Here is a tiny trained network, its code and every weight. The questions are about switching its units off for an input and a target symbol, where a switched-off unit gives its printed mean instead of its output.

import numpy as np


def w(rows, s, z=0):
    codes = np.array(rows[::2]) - 128.0
    scale = np.full(codes.shape[1], s)
    scale[-1] = z or s
    return codes * scale


def f(y):
    return np.maximum(y, 0)


def softmax(a):
    e = np.exp(a - a.max(-1, keepdims=True))
    return e / e.sum(-1, keepdims=True)


def log_softmax(a):
    a = a - a.max(-1, keepdims=True)
    return a - np.log(np.exp(a).sum(-1, keepdims=True))


def net(x, mask):
    ids = ['αγεζηθμστφω'.index(c) for c in x.split()]
    T = len(ids)
    res = E[ids] + P[:T]
    u = 0
    for l in range(3):
        r = res
        for j in range(2):
            rows = slice(2 * j, 2 * j + 2)
            q, k, v = (r @ M[l][rows].T for M in (Q, K, V))
            z = softmax(np.where(np.tri(T) > 0, q @ k.T / 2**0.5, -1e9)) @ v
            o = O[l][rows]
            res = res + np.where(mask[u + j], z, o[:, -1]) @ o[:, :-1]
        u += 2
        y = f(res @ A[l][:, :-1].T + A[l][:, -1])
        res = res + np.where(mask[u : u + 4], y, B[l][:, -1]) @ B[l][:, :-1]
        u += 4
    return log_softmax(res[-1] @ U[:, :-1].T + U[:, -1])


Q, K, V, O, A, B = {}, {}, {}, {}, {}, {}
E = w([
[137,112,135],'α',
[93,90,138],'γ',
[203,150,128],'ε',
[231,96,253],'ζ',
[126,108,135],'η',
[183,135,130],'θ',
[152,121,132],'μ',
[161,124,131],'σ',
[114,101,137],'τ',
[116,101,136],'φ',
[95,93,139],'ω',
],0.02)
P = w([
[104,141,155],'0',
[71,191,113],'1',
[104,130,69],'2',
[153,59,110],'3',
[157,93,174],'4',
[92,179,246],'5',
[168,240,107],'6',
],0.012)
Q[0] = w([
[107,202,249],'0.h0',
[164,48,186],'0.h0',
[174,112,78],'0.h1',
[69,45,192],'0.h1',
],0.019)
K[0] = w([
[170,67,254],'0.h0',
[167,37,77],'0.h0',
[130,108,114],'0.h1',
[191,73,200],'0.h1',
],0.023)
V[0] = w([
[199,149,42],'0.h0',
[254,222,195],'0.h0',
[133,95,100],'0.h1',
[158,93,208],'0.h1',
],0.009)
O[0] = w([
[74,117,96,79],'0.h0',
[108,8,64,255],'0.h0',
[134,147,183,115],'0.h1',
[162,121,91,205],'0.h1',
],0.012,0.0046)
A[0] = w([
[2,218,32,133],'0.n0',
[206,131,63,47],'0.n1',
[127,57,49,249],'0.n2',
[48,103,179,191],'0.n3',
],0.0086,0.002)
B[0] = w([
[191,2,166,143],'0.n0',
[84,79,228,173],'0.n1',
[174,174,188,249],'0.n2',
[27,76,141,149],'0.n3',
],0.0085,0.011)
Q[1] = w([
[83,174,116],'1.h0',
[116,108,116],'1.h0',
[57,157,126],'1.h1',
[249,105,112],'1.h1',
],0.011)
K[1] = w([
[48,129,168],'1.h0',
[152,85,130],'1.h0',
[2,183,168],'1.h1',
[218,79,233],'1.h1',
],0.0066)
V[1] = w([
[142,141,119],'1.h0',
[32,2,227],'1.h0',
[100,68,53],'1.h1',
[32,230,59],'1.h1',
],0.0077)
O[1] = w([
[125,128,127,124],'1.h0',
[247,165,168,181],'1.h0',
[148,135,99,113],'1.h1',
[246,153,145,3],'1.h1',
],0.011,0.02)
A[1] = w([
[131,251,183,70],'1.n0',
[115,75,154,48],'1.n1',
[132,65,138,254],'1.n2',
[175,74,129,136],'1.n3',
],0.015,0.0048)
B[1] = w([
[119,160,44,190],'1.n0',
[214,185,5,218],'1.n1',
[33,145,207,253],'1.n2',
[98,103,66,165],'1.n3',
],0.015,0.014)
Q[2] = w([
[67,115,79],'2.h0',
[243,126,28],'2.h0',
[137,57,250],'2.h1',
[175,148,130],'2.h1',
],0.016)
K[2] = w([
[5,206,88],'2.h0',
[194,67,38],'2.h0',
[194,116,207],'2.h1',
[115,238,119],'2.h1',
],0.015)
V[2] = w([
[254,20,10],'2.h0',
[191,48,211],'2.h0',
[159,169,219],'2.h1',
[179,76,50],'2.h1',
],0.0075)
O[2] = w([
[86,139,66,6],'2.h0',
[100,24,187,16],'2.h0',
[128,2,172,73],'2.h1',
[119,134,97,96],'2.h1',
],0.0077,0.018)
A[2] = w([
[249,165,253,119],'2.n0',
[61,127,188,160],'2.n1',
[169,155,235,255],'2.n2',
[102,159,62,120],'2.n3',
],0.017,0.0074)
B[2] = w([
[250,102,113,164],'2.n0',
[119,85,77,188],'2.n1',
[74,173,190,178],'2.n2',
[137,96,139,255],'2.n3',
],0.026,0.028)
U = w([
[160,166,129,223],'α',
[62,129,134,144],'γ',
[143,67,130,1],'ε',
[212,89,69,42],'ζ',
[124,57,185,147],'η',
[203,136,51,172],'θ',
[94,92,197,128],'μ',
[172,92,154,182],'σ',
[161,40,164,77],'τ',
[142,10,109,166],'φ',
[164,152,125,206],'ω',
],0.014,0.0054)

Each question gives the input, a string of symbols that net reads in full, and the target symbol t.
The units are the heads (2 rows each of Q, K, V and O) and the neurons (one row each of A and B). Each row of codes is followed by its name. A weight is (code - 128) times the scale printed after its matrix; where a second scale follows, it is the last column's (O, A, B and U).
mask holds one flag per unit, layer by layer, with each layer's heads first. A switched-off unit (its flag False) gives its mean, the last column of its rows in O or B, instead of its output. The means were averaged over made-up inputs and are rounded, as every weight is.
A unit's drop is (log p(t) with every unit on - log p(t) with that unit switched off) / (log p(t) with every unit on - log p(t) with every unit switched off).
top k neurons: the k neurons with the biggest drops, biggest first
top k neurons in layer l: the k neurons of layer l with the biggest drops, biggest first
which heads matter: for each layer, one digit per head in row order, 1 if its drop is at least 0.15 and else 0, layers parted by /
input φ η γ ω ε, target θ: top 3 neurons	(1.n0, 1.n2, 2.n2)
input γ ω ε μ ε η, target φ: which heads matter	10 / 00 / 00
input τ φ φ, target α: top 3 neurons	(1.n1, 1.n2, 0.n0)
input ε ε θ θ ω γ, target θ: top 2 neurons	(1.n0, 1.n2)
input ζ ω σ ω ε γ, target φ: top 2 neurons	(2.n3, 2.n2)
input γ ε σ φ γ μ φ, target η: top 3 neurons in layer 2	(2.n2, 2.n0, 2.n1)
input μ ζ η φ θ μ σ, target φ: top 3 neurons	(2.n2, 1.n2, 1.n1)
input ε θ η γ, target σ: top 2 neurons	(2.n0, 2.n2)
input φ ω η θ ε, target γ: which heads matter	10 / 00 / 00
input ε τ ζ, target φ: top 4 neurons	(1.n3, 2.n2, 2.n3, 1.n1)
input ω φ σ, target α: top 4 neurons	(1.n1, 1.n2, 2.n1, 1.n3)
input ε τ μ ε, target η: top 2 neurons in layer 1	(1.n1, 1.n2)
input ω ε φ γ ζ θ, target φ: top neuron in layer 2	(2.n3)
input σ α α μ ε ε, target φ: top 2 neurons	(1.n3, 1.n1)
input σ ζ ε ε ε φ, target φ: top 4 neurons	(2.n2, 2.n3, 1.n1, 1.n0)
input η ε θ ε, target γ: top neuron in layer 0	(0.n2)
input ε σ σ μ μ η φ, target σ: top 2 neurons in layer 1	(1.n1, 1.n0)
input σ θ ε ω η ω, target σ: which heads matter	11 / 01 / 11
input σ η σ ω ω θ, target θ: top 2 neurons in layer 1	(1.n0, 1.n2)
input γ ω ζ ε η ε σ, target φ: top 3 neurons in layer 1	(1.n1, 1.n2, 1.n0)
input τ ω ω σ σ ε γ, target φ: top 2 neurons in layer 1	(1.n2, 1.n3)
input ω γ ω η φ, target σ: top 4 neurons	(2.n0, 2.n2, 1.n1, 0.n2)
input ε γ φ η, target α: top 2 neurons in layer 1	(1.n1, 1.n3)
